Below is a small trained network, with its code and all its weights. Each question gives an input and a class and asks what happens when units are switched off, that is, made to give their printed mean instead of their output.

import numpy as np


def w(rows, s, z=0):
    codes = np.array(rows[::2]) - 128.0
    scale = np.full(codes.shape[1], s)
    scale[-1] = z or s
    return codes * scale


def norm(h):
    return h / np.sqrt((h * h).mean(-1, keepdims=True) + 1e-5)


def f(y):
    return y / 2 * (1 + np.tanh(0.7978845608 * (y + 0.044715 * y**3)))


def log_softmax(a):
    a = a - a.max(-1, keepdims=True)
    return a - np.log(np.exp(a).sum(-1, keepdims=True))


def net(x, mask):
    res = np.array(x, float).reshape(1, 6) / 4 @ E
    u = 0
    for l in range(3):
        y = f(norm(res) @ A[l][:, :-1].T + A[l][:, -1])
        res = res + np.where(mask[u : u + 6], y, B[l][:, -1]) @ B[l][:, :-1]
        u += 6
    return log_softmax(norm(res)[-1] @ U[:, :-1].T + U[:, -1])


A, B = {}, {}
E = w([
[153,74,254],'x0',
[118,137,126],'x1',
[105,144,130],'x2',
[116,134,129],'x3',
[52,64,111],'x4',
[106,146,132],'x5',
],0.007)
A[0] = w([
[176,104,76,177],'L0N1',
[144,140,83,99],'L0N2',
[149,129,253,133],'L0N3',
[102,89,187,190],'L0N4',
[208,218,156,2],'L0N5',
[139,150,187,96],'L0N6',
],0.014,0.0047)
B[0] = w([
[61,246,119,172],'L0N1',
[55,154,199,152],'L0N2',
[74,185,94,254],'L0N3',
[216,176,85,205],'L0N4',
[240,21,3,190],'L0N5',
[58,91,151,159],'L0N6',
],0.0066,0.0073)
A[1] = w([
[160,122,250,156],'L1N1',
[51,156,167,152],'L1N2',
[110,158,143,1],'L1N3',
[95,184,60,219],'L1N4',
[146,170,46,181],'L1N5',
[134,155,189,192],'L1N6',
],0.013,0.0029)
B[1] = w([
[115,218,101,146],'L1N1',
[255,107,147,168],'L1N2',
[131,126,216,125],'L1N3',
[180,156,168,254],'L1N4',
[149,132,218,244],'L1N5',
[33,203,115,139],'L1N6',
],0.0068,0.0099)
A[2] = w([
[228,85,119,87],'L2N1',
[131,182,90,91],'L2N2',
[209,83,116,147],'L2N3',
[152,106,183,172],'L2N4',
[9,72,135,237],'L2N5',
[191,93,93,5],'L2N6',
],0.012,0.0017)
B[2] = w([
[229,93,87,254],'L2N1',
[164,143,79,184],'L2N2',
[225,127,167,228],'L2N3',
[197,175,182,183],'L2N4',
[182,135,2,123],'L2N5',
[146,152,43,168],'L2N6',
],0.0093,0.0053)
U = w([
[137,136,118,153],'0',
[141,139,116,132],'1',
[124,128,117,158],'2',
[95,177,114,111],'3',
[137,70,41,122],'4',
[130,122,133,123],'5',
[77,61,156,69],'6',
[4,46,137,4],'7',
],0.02,0.014)

Each question gives the input, the list of numbers given to net, and the class t.
The units are the neurons (one row each of A and B). Each row of codes is followed by its name. A weight is (code - 128) times the scale printed after its matrix; where a second scale follows, it is the last column's (A, B and U).
mask holds one flag per neuron, layer by layer. A switched-off neuron (its flag False) gives its mean, the last column of its row in B, instead of its output. The means were averaged over made-up inputs and are rounded, as every weight is.
A unit's drop is (log p(t) with every unit on - log p(t) with that unit switched off) / (log p(t) with every unit on - log p(t) with every unit switched off).
The circuit of an input: a set's keep is (log p(t) with only the set's units on - log p(t) with every unit switched off) / (log p(t) with every unit on - log p(t) with every unit switched off). Starting from the 12 units with the biggest drops (on a tie, the unit counted first), units are removed one at a time, each time the one whose removal leaves the highest keep (on an exact tie, the one counted first), for as long as the keep stays at least 0.8.
units of the circuit, in order: the units of the circuit, biggest drop first
k most important neurons: the k neurons with the biggest drops, biggest first
top k neurons in layer l: the k neurons of layer l with the biggest drops, biggest first
drop when u is switched off: that unit's drop, to one decimal
input [7,1,-5,1,-8,3], class 4: units of the circuit, in order -> [L0N5, L1N5, L2N1]
input [-3,-7,3,-2,-8,6], class 4: units of the circuit, in order -> [L0N5]
input [7,-3,-5,6,-8,-3], class 4: 3 most important neurons -> [L0N5, L0N2, L1N5]
input [4,5,6,7,7,-6], class 4: units of the circuit, in order -> [L1N5, L1N4]
input [-7,-6,-5,6,0,0], class 3: units of the circuit, in order -> [L2N1, L0N5]
input [8,2,-3,-6,7,-6], class 3: 4 most important neurons -> [L0N5, L1N1, L0N4, L2N1]
input [7,1,-4,-6,6,-2], class 3: 3 most important neurons -> [L0N5, L1N1, L0N4]
input [5,-1,3,-1,5,0], class 3: units of the circuit, in order -> [L0N5, L1N6, L2N1]
input [4,-4,0,-1,-5,-3], class 4: units of the circuit, in order -> [L0N5, L2N1]
input [5,0,-2,2,-1,4], class 3: units of the circuit, in order -> [L1N6, L2N1]
input [0,-5,-4,-2,8,2], class 4: 4 most important neurons -> [L0N3, L1N4, L1N2, L1N5]
input [1,4,-7,6,8,4], class 4: 3 most important neurons -> [L0N3, L0N1, L1N4]
input [-8,-2,-6,-5,8,6], class 3: top 2 neurons in layer 1 -> [L1N4, L1N2]
input [6,0,1,-4,4,2], class 3: 2 most important neurons -> [L0N5, L1N6]
input [6,-6,-6,4,-7,-6], class 4: most important neuron -> [L0N5]
input [7,-1,4,5,4,-1], class 3: 2 most important neurons -> [L1N6, L0N5]
input [4,-4,0,-7,-8,-3], class 4: top 2 neurons in layer 2 -> [L2N1, L2N6]
input [8,0,0,3,3,0], class 3: drop when L2N3 is switched off -> 0.1
input [8,-3,4,0,-3,-1], class 3: drop when L2N2 is switched off -> 0.0
input [-2,4,4,-1,-8,4], class 4: drop when L1N5 is switched off -> -0.1
input [7,1,-6,-4,3,-2], class 3: top neuron in layer 1 -> [L1N1]
